Name the object of each row.
[-4.7,21.5,-8.0,-6.2,7.9,10.3,1.0,4.9,-15.6,11.6,-14.6,-23.5,6.6,13.3,17.8,-12.9,-8.4,-12.2,-1.2,-3.7,16.3,0.4,-8.0,-3.1,-13.1,-13.6] | +-^
[30.7,-9.1,3.5,-3.1,3.5,24.2,0.1,-5.3,22.3,10.4,-10.6,-6.0,-13.0,-3.9,-14.8,-5.5,1.7,-4.6,9.1,-8.5,7.7,9.5,11.6,9.2,-10.9,1.6] | ^
[-11.1,-9.2,-16.0,0.5,-5.3,7.7,2.3,20.2,-15.4,11.7,0.5,10.7,-5.9,-0.3,15.8,4.3,-13.6,-8.6,10.2,11.2,16.9,-16.4,-0.4,5.6,-16.7,0.3] | $-^-^
[20.8,2.3,-7.8,-0.1,-5.3,-19.4,-1.2,20.7,-9.9,-21.4,-11.3,1.7,3.0,11.4,-9.1,9.6,7.9,-3.5,3.1,16.0,7.3,-8.1,17.3,-1.6,-0.2,18.2] | *-+-^
[-9.1,-14.3,0.7,-21.1,-14.1,8.9,-4.7,2.6,-13.2,-1.7,-2.4,15.0,-11.0,9.8,-18.0,3.2,4.3,5.1,10.9,5.3,5.2,-5.7,-6.5,-31.0,7.7,6.3] | @-*-^
[5.4,14.9,10.4,3.6,14.3,5.1,-1.5,6.2,-4.4,6.4,-16.8,-22.3,-2.7,34.5,4.6,-8.2,-2.3,1.7,6.9,-14.5,0.6,2.6,-15.6,-7.6,-7.0,-10.9] | +
[-15.6,-8.7,-14.3,18.3,7.2,-2.5,-8.1,18.4,-0.2,9.3,2.1,10.8,-23.6,-7.9,-5.4,-9.1,-8.1,21.4,10.5,3.2,-10.9,-4.1,5.0,-10.7,9.2,-15.8] | $-*-@
[10.6,12.3,-1.2,16.5,11.3,-21.2,-10.5,19.3,-8.8,-15.5,-9.3,-2.1,4.8,-9.0,-15.8,1.0,8.5,7.3,-4.7,16.7,-0.4,6.1,23.2,2.3,0.6,-2.6] | *-+-@
[-12.1,-15.2,-9.8,-10.5,3.4,-6.0,-1.0,11.3,9.0,-0.6,-10.8,8.9,6.9,-5.6,-2.9,-7.1,-10.8,19.3,2.8,4.2,-15.1,21.0,4.3,-11.3,15.6,-20.5] | §-*-@
[-7.6,-7.0,-1.4,-2.0,10.5,4.6,-9.7,12.7,11.2,3.9,2.3,14.9,31.7,-5.3,10.5,4.0,4.2,18.6,-2.7,-2.0,-4.4,22.5,0.1,11.4,17.7,-8.2] | §-@-@
[10.4,17.3,0.5,12.2,-9.1,-18.9,16.4,12.5,-3.3,-16.9,-0.9,-3.3,-0.1,2.9,-16.8,-8.9,12.6,0.8,-14.8,13.3,-0.5,-0.6,12.7,13.1,3.1,11.4] | *-+-*
[10.2,11.0,-15.1,-12.1,12.5,20.2,-6.2,5.2,5.1,12.1,-9.3,8.9,-6.6,-21.4,-1.8,-2.3,-5.6,-8.1,0.7,0.7,15.0,15.0,17.3,2.0,-11.9,-19.4] | ^-^-@
[-1.3,-1.9,-1.0,-4.2,-1.2,-7.1,-9.5,17.1,6.1,-9.9,-3.6,9.8,25.0,5.2,-7.3,3.5,-3.1,10.8,-1.2,15.6,-17.3,14.4,19.2,13.5,0.4,-27.1] | §-+-@
[-10.6,0.8,14.2,-7.7,-18.3,-9.8,-3.1,-0.3,7.4,-8.2,-18.4,3.9,23.8,3.5,-1.2,4.8,-7.0,4.5,5.5,8.4,-15.2,-3.7,17.8,20.7,5.5,-6.8] | §-+-$
[13.0,3.2,-3.2,18.2,11.3,-11.0,-3.8,8.2,7.2,-0.1,-2.4,-1.8,8.4,-3.0,11.1,-2.9,18.9,14.2,-1.8,-1.4,21.5,8.3,-3.4,2.0,11.4,33.3] | *-@
[33.1,-10.9,1.2,-3.7,2.2,6.9,-4.1,-21.3,-1.0,3.5,14.3,3.5,-21.9,-5.3,7.0,-3.0,-0.8,-20.0,-2.1,-6.0,-7.6,4.1,5.1,11.8,7.8,-5.4] | ^-$-§
[-10.6,-13.7,0.7,-21.6,-13.5,5.2,-4.1,-0.1,-9.5,-1.9,-4.2,15.9,-8.6,10.3,-20.9,1.9,3.8,4.2,5.6,7.0,5.5,-4.2,-7.0,-31.4,10.6,7.0] | @-*-^
[13.1,16.8,-7.9,-4.3,10.4,-13.3,10.3,12.6,-7.0,9.0,-12.0,-11.5,1.2,-13.0,14.0,-14.6,6.2,-2.8,-0.4,21.6,21.3,1.9,6.5,-4.3,-5.9,17.1] | *-^
[0.3,20.8,4.2,12.8,9.9,-1.9,-19.7,17.9,-15.0,-11.0,-13.4,-8.3,6.9,16.8,-15.0,-1.9,1.3,-3.1,0.2,-4.4,-9.0,9.4,6.7,4.1,-4.0,-26.3] | +-+-@
[-2.3,-10.0,1.2,7.1,25.2,2.2,-7.6,14.8,-12.1,7.7,16.6,8.6,-19.6,-10.7,9.7,1.2,7.4,10.7,-1.5,1.4,-21.4,-10.8,0.7,10.2,-2.8,-19.1] | $-$-@
[9.1,15.1,11.1,7.6,-8.7,-27.9,-2.9,5.6,-9.8,-6.5,-24.8,-5.1,8.7,-6.5,-6.9,1.7,10.9,1.4,0.3,11.4,1.1,-10.8,20.1,10.8,7.7,13.5] | *-+-$
[-5.2,-6.8,4.4,-6.8,18.4,-11.1,6.1,8.4,10.4,-0.8,-2.0,10.2,19.1,-8.3,-3.1,21.4,-20.6,10.7,-7.6,1.9,-10.8,17.3,-3.2,-1.4,-4.2,-19.2] | §-§-@
[-4.8,-4.8,2.7,28.0,-9.1,-9.1,-7.7,-9.4,-12.1,5.0,11.9,-1.2,-11.8,18.0,-3.7,11.3,-12.0,0.1,1.2,20.8,-2.7,-5.1,16.7,20.7,3.4,-6.1] | $-+-§
[24.9,-18.1,6.2,-9.6,9.9,19.6,0.3,-10.2,7.8,-1.9,-5.3,3.0,-23.1,-10.4,3.5,-5.6,11.1,-14.0,0.6,-13.2,-9.6,0.0,9.2,9.4,-5.0,-1.9] | ^-$

Where do the symbols, taken in turn from left to right, take each start?
Answer with the object's name.
[13.6,-14.3,-7.3,-3.4,2.4,16.1,-3.3,-13.2,6.1,-17.3,-0.3,-8.6,-15.0,-21.1,2.2,-3.5,13.6,-20.3,6.2,-11.2,-12.1,2.0,-1.5,9.6,-9.3,-1.3]
!: ^-$
[-19.6,-8.6,-1.2,-7.7,-10.8,12.0,-2.7,-9.4,-9.8,-0.7,0.7,-12.1,-8.9,-6.2,-22.3,-5.0,9.5,1.4,8.3,10.0,-12.3,2.4,-20.2,-28.8,8.4,8.1]
! * ! ^: @-*-^
[28.2,-9.1,2.3,-5.6,2.1,24.9,1.6,-4.3,19.5,12.1,-7.7,-7.7,-11.8,-2.5,-10.3,-3.5,1.4,-6.6,11.7,-10.7,7.9,8.4,10.1,10.0,-5.7,2.3]
! ^ $ §: ^-$-§
[1.3,18.2,-7.4,-4.1,0.0,-4.4,-4.3,-10.2,-16.8,9.8,-0.4,-15.6,-3.4,15.8,19.4,-7.7,-16.5,-14.4,-4.3,1.5,21.4,7.2,-4.1,-2.6,0.2,-16.8]
!: +-^
[15.6,-15.3,-5.5,-5.5,6.9,17.9,-3.6,-14.9,5.5,-13.0,3.9,-7.5,-15.1,-21.6,1.8,-3.3,11.0,-20.4,5.6,-12.2,-13.5,1.5,-0.7,5.8,-7.0,-2.4]
! !: ^
[15.3,-16.9,-4.6,-2.5,2.3,18.2,-3.4,-14.1,5.5,-15.8,1.4,-10.8,-15.3,-22.8,1.9,-1.1,14.2,-20.4,7.1,-14.3,-15.9,1.2,1.4,9.3,-5.9,1.8]
!: ^-$
[6.6,4.5,0.3,2.6,-13.2,-4.5,-10.2,15.5,-16.6,-19.5,-12.2,-2.6,6.8,33.4,-7.8,9.1,-0.8,-10.6,2.2,-12.4,9.8,-6.7,5.9,1.4,-7.6,-11.5]
! !: +
[7.4,14.4,0.3,11.0,-7.0,-20.7,18.5,11.2,-2.1,-17.5,-2.6,-2.9,-2.5,2.9,-18.5,-11.4,15.1,1.4,-16.1,13.4,2.6,-2.2,12.0,13.7,0.5,12.4]
! ! @: *-@
[-6.1,-20.0,-7.9,-10.4,-12.1,-12.8,6.8,-10.4,10.1,-0.3,0.0,3.6,0.1,14.4,7.8,-10.0,-16.1,3.8,0.3,11.6,-9.0,19.9,-1.0,-8.9,24.5,-8.4]
! @: §-*-@
[22.6,-7.4,-6.1,-6.6,-14.2,11.6,-5.9,6.3,-0.8,-11.5,-4.6,5.1,-2.0,7.1,-20.9,11.3,2.2,-11.4,12.1,-7.4,10.3,-4.6,21.6,12.8,-6.1,-6.3]
! * ! !: ^
[-9.0,-22.8,-16.8,-22.5,-13.5,-2.6,5.9,12.0,8.0,-12.5,-12.8,13.0,1.0,16.0,2.0,3.7,-9.3,7.5,7.7,2.8,-6.4,4.3,-0.3,-15.9,16.2,-2.1]
! @: §-*-@
[6.3,7.1,-6.9,14.9,18.8,-6.4,-15.8,15.4,3.0,-9.1,-1.9,8.0,11.2,-14.2,3.7,-2.6,15.5,21.2,-9.5,0.4,11.8,13.9,4.8,-1.0,16.5,13.0]
! $ !: *-@
[13.6,-18.2,-14.2,-14.2,-10.8,10.9,3.0,4.3,7.2,-6.1,-4.0,7.6,-17.9,-0.1,-15.4,-1.6,-4.4,-2.7,25.4,-13.4,13.4,0.4,10.4,-14.8,9.8,1.4]
! !: ^
[-10.8,-17.4,-8.3,12.3,16.4,10.5,-3.2,-4.7,-7.6,-7.5,11.5,-16.0,-20.5,-10.4,15.2,5.9,5.6,-3.8,4.9,1.4,-24.0,-16.9,-2.9,8.6,-9.8,7.3]
! + ! @: $-$-@
[-17.7,-21.8,-16.0,6.5,-8.3,1.3,3.5,15.2,-5.4,0.9,-4.4,9.0,-23.9,9.0,-0.3,4.1,-5.6,8.5,20.5,0.0,2.0,-12.1,3.2,-12.7,5.4,3.7]
! ! ^ ^: $-^-^
[-0.9,21.0,1.6,15.3,8.3,-2.0,-16.7,16.1,-13.4,-9.5,-8.1,-5.9,7.7,15.8,-15.5,-2.2,-2.2,-2.2,1.0,-7.2,-5.6,6.3,5.0,5.4,-0.1,-28.3]
! @: +-+-@
[2.7,15.6,-6.8,-4.1,3.2,0.6,-1.8,-11.1,-18.0,8.4,-0.3,-17.4,0.6,18.5,22.3,-8.8,-17.4,-16.7,-4.1,3.1,21.8,7.4,-6.1,-1.3,0.6,-18.7]
! !: +
[14.2,11.2,-9.4,-12.4,-0.6,24.2,6.6,-4.5,7.4,20.7,-10.3,-3.0,-10.0,-13.5,2.1,-4.7,-2.4,-17.2,4.4,2.7,17.3,7.3,11.2,6.0,-11.6,-6.5]
!: ^
[-12.9,15.6,-14.9,-3.8,6.4,10.9,0.5,0.6,-16.1,-6.5,-8.7,-29.8,7.7,1.7,12.5,-6.8,-5.1,-18.9,5.2,-1.7,7.9,3.9,-15.5,-1.5,-11.0,-7.7]
!: +-^
[3.4,3.4,-21.1,-5.7,-4.6,26.0,6.9,-9.3,3.4,3.9,-8.1,-17.7,-1.9,-24.6,2.8,1.7,6.3,-23.2,5.8,4.2,10.6,9.0,6.3,4.6,-12.8,-2.5]
! @: ^-^-@
[11.5,-16.0,-14.8,-14.4,-12.6,9.6,3.8,5.5,4.4,-7.0,-7.5,8.2,-18.7,0.0,-15.9,-3.2,-4.7,-2.4,25.1,-16.2,10.0,-0.9,10.2,-14.5,8.1,1.2]
! !: ^
[5.8,20.9,-5.5,-7.5,4.6,-10.3,27.6,10.9,-3.5,0.1,3.5,-6.9,1.2,-13.3,6.2,-22.5,9.7,-1.2,-12.8,12.6,23.7,0.0,7.4,4.3,-4.5,12.5]
!: *-^
[-12.3,-3.2,1.6,6.3,11.5,3.5,16.2,2.1,-1.6,-1.1,24.4,6.5,-27.6,2.8,7.4,-7.7,6.3,6.4,-11.4,-3.0,-13.7,-20.3,6.4,22.5,-5.4,2.7]
! ^ ! @: $-$-@
[-1.0,0.6,-12.1,16.8,9.2,-7.3,-5.4,-0.6,5.6,-13.8,-3.8,-12.1,10.6,-15.2,4.3,0.5,24.8,3.7,0.1,0.6,11.7,8.0,-8.7,4.1,5.5,29.4]
!: *-@
[-3.9,22.2,-5.5,-7.3,8.8,9.0,2.0,8.2,-13.2,6.3,-13.7,-21.7,4.3,12.8,17.5,-14.5,-11.3,-10.9,-0.8,-4.0,16.7,1.6,-9.9,-0.7,-11.5,-12.1]
+ ! @ !: +-^
[24.2,-5.6,-4.7,-2.0,-19.5,11.7,-3.7,7.0,2.7,-13.3,-5.6,4.7,-3.7,7.6,-22.0,11.9,1.5,-14.2,11.7,-5.4,13.5,-5.4,19.1,11.2,-2.8,-5.1]
! !: ^
[17.8,2.0,10.9,-14.3,-3.3,7.6,-7.0,-18.3,4.8,0.0,-16.6,8.2,-16.7,-19.9,6.3,-2.9,3.4,-11.3,-0.9,-20.0,-12.7,-10.1,12.0,12.3,3.7,5.0]
! § !: ^-$
[-20.1,-20.6,-8.6,19.3,-1.9,-0.6,4.1,6.2,6.1,11.7,-0.4,-0.3,-32.9,7.4,0.5,-8.0,-5.3,16.6,11.6,5.5,-7.2,-9.2,3.3,-10.8,2.6,-2.9]
@: $-*-@
[-2.0,9.9,-20.9,-0.2,7.8,-2.0,8.3,3.6,-8.1,-6.1,-5.5,-24.7,5.8,-22.5,11.3,-5.1,9.8,-11.0,2.7,19.4,12.5,2.4,5.9,-8.3,-8.4,16.4]
! * !: *-^
[4.7,9.8,-2.1,9.7,3.3,-9.4,11.5,5.9,7.0,-7.6,11.1,3.4,6.7,-3.3,0.9,-12.9,22.9,13.8,-16.7,-6.2,20.6,5.7,-2.5,8.7,9.7,28.5]
!: *-@
[9.3,7.3,-7.2,14.1,21.0,-8.9,-17.9,15.2,-0.3,-5.1,0.1,4.1,11.9,-14.8,3.4,-1.8,15.9,19.5,-9.9,-3.3,8.9,15.3,3.8,-1.8,13.4,9.7]
! * !: *-@
[1.7,14.1,-14.0,-18.0,-0.3,8.6,-2.4,16.4,-19.4,-1.5,-9.4,-2.4,2.8,18.8,15.8,-3.2,-14.5,-14.7,4.6,-6.0,23.6,-7.1,-7.0,-6.1,-12.6,-5.6]
!: +-^
[28.8,-15.5,4.9,-13.7,10.1,19.1,0.9,-9.4,9.1,1.1,-2.6,3.8,-21.2,-7.7,4.4,-7.7,7.1,-14.0,-0.2,-14.9,-7.6,3.0,9.4,7.9,-7.7,-1.8]
^ !: ^-$
[-3.1,-9.5,5.8,-6.1,-14.3,-4.8,3.0,7.0,11.5,-8.8,-9.7,-0.3,25.7,19.9,-5.3,4.6,-3.2,1.7,2.3,20.1,-18.8,7.4,11.9,20.8,1.0,-10.6]
* ! @: §-+-@
[12.3,16.5,-13.9,-2.2,6.4,-20.6,0.8,-7.3,-11.0,8.7,5.2,-7.7,-1.4,-7.1,18.6,-13.0,-3.5,-9.5,-1.3,27.5,20.3,5.4,5.3,-1.6,1.9,10.2]
! @ !: *-^
[-9.2,5.5,12.7,-10.2,-4.5,-18.1,10.0,-10.2,18.2,4.9,-11.9,7.3,21.6,-8.2,4.7,17.1,-24.1,5.0,-1.8,-4.8,-16.8,-4.2,0.6,2.2,-0.7,2.6]
! @: §-§-@
[-14.1,21.4,6.7,10.6,1.7,8.0,11.3,4.4,2.3,-1.8,12.8,-4.2,13.1,22.9,4.6,-11.7,10.4,4.6,-8.4,-27.6,13.4,5.1,-9.1,6.2,6.2,0.6]
! ! ! ^: ^
[29.3,-21.7,-2.5,-14.6,-1.1,12.7,-2.7,1.5,-4.3,-10.2,-3.9,16.6,-19.2,-4.5,6.6,0.3,0.7,-17.5,1.9,-19.0,-0.9,-6.2,4.8,2.3,-5.9,1.0]
! + !: ^-$
[14.9,-13.2,-9.9,-1.5,-9.2,18.0,-10.5,6.0,10.8,-4.6,-2.2,18.5,0.8,-0.8,-0.8,8.0,8.2,-5.4,10.5,-24.7,25.2,5.5,4.6,4.3,5.3,14.0]
! + ! !: ^
[13.2,2.1,-3.9,17.2,5.9,-16.1,-6.9,-9.8,-1.4,1.5,9.7,1.0,3.3,3.3,15.7,-0.2,11.2,4.0,-4.1,7.4,19.5,15.4,2.3,-0.2,22.1,20.0]
! * !: *-@
[8.3,-4.3,0.7,0.2,-15.0,-12.9,-1.3,-11.1,6.2,-6.7,9.5,2.6,22.3,20.1,2.4,8.2,-9.9,-5.6,3.6,25.8,-14.2,11.9,12.6,18.7,11.6,-13.0]
! @ ! @: §-+-@
[18.1,2.1,13.5,-14.1,3.0,8.4,-4.7,-14.8,3.2,2.9,-12.1,4.4,-19.3,-18.6,8.4,2.3,6.1,-9.5,3.9,-19.0,-12.4,-9.8,15.1,11.9,4.7,0.9]
!: ^-$
[-15.4,17.5,-14.2,-0.6,4.0,14.3,1.2,-1.9,-11.6,-2.0,-7.9,-31.3,6.6,-0.1,11.3,-8.8,-7.0,-18.5,6.3,-0.5,5.4,1.8,-18.1,-1.1,-12.2,-7.2]
!: +-^
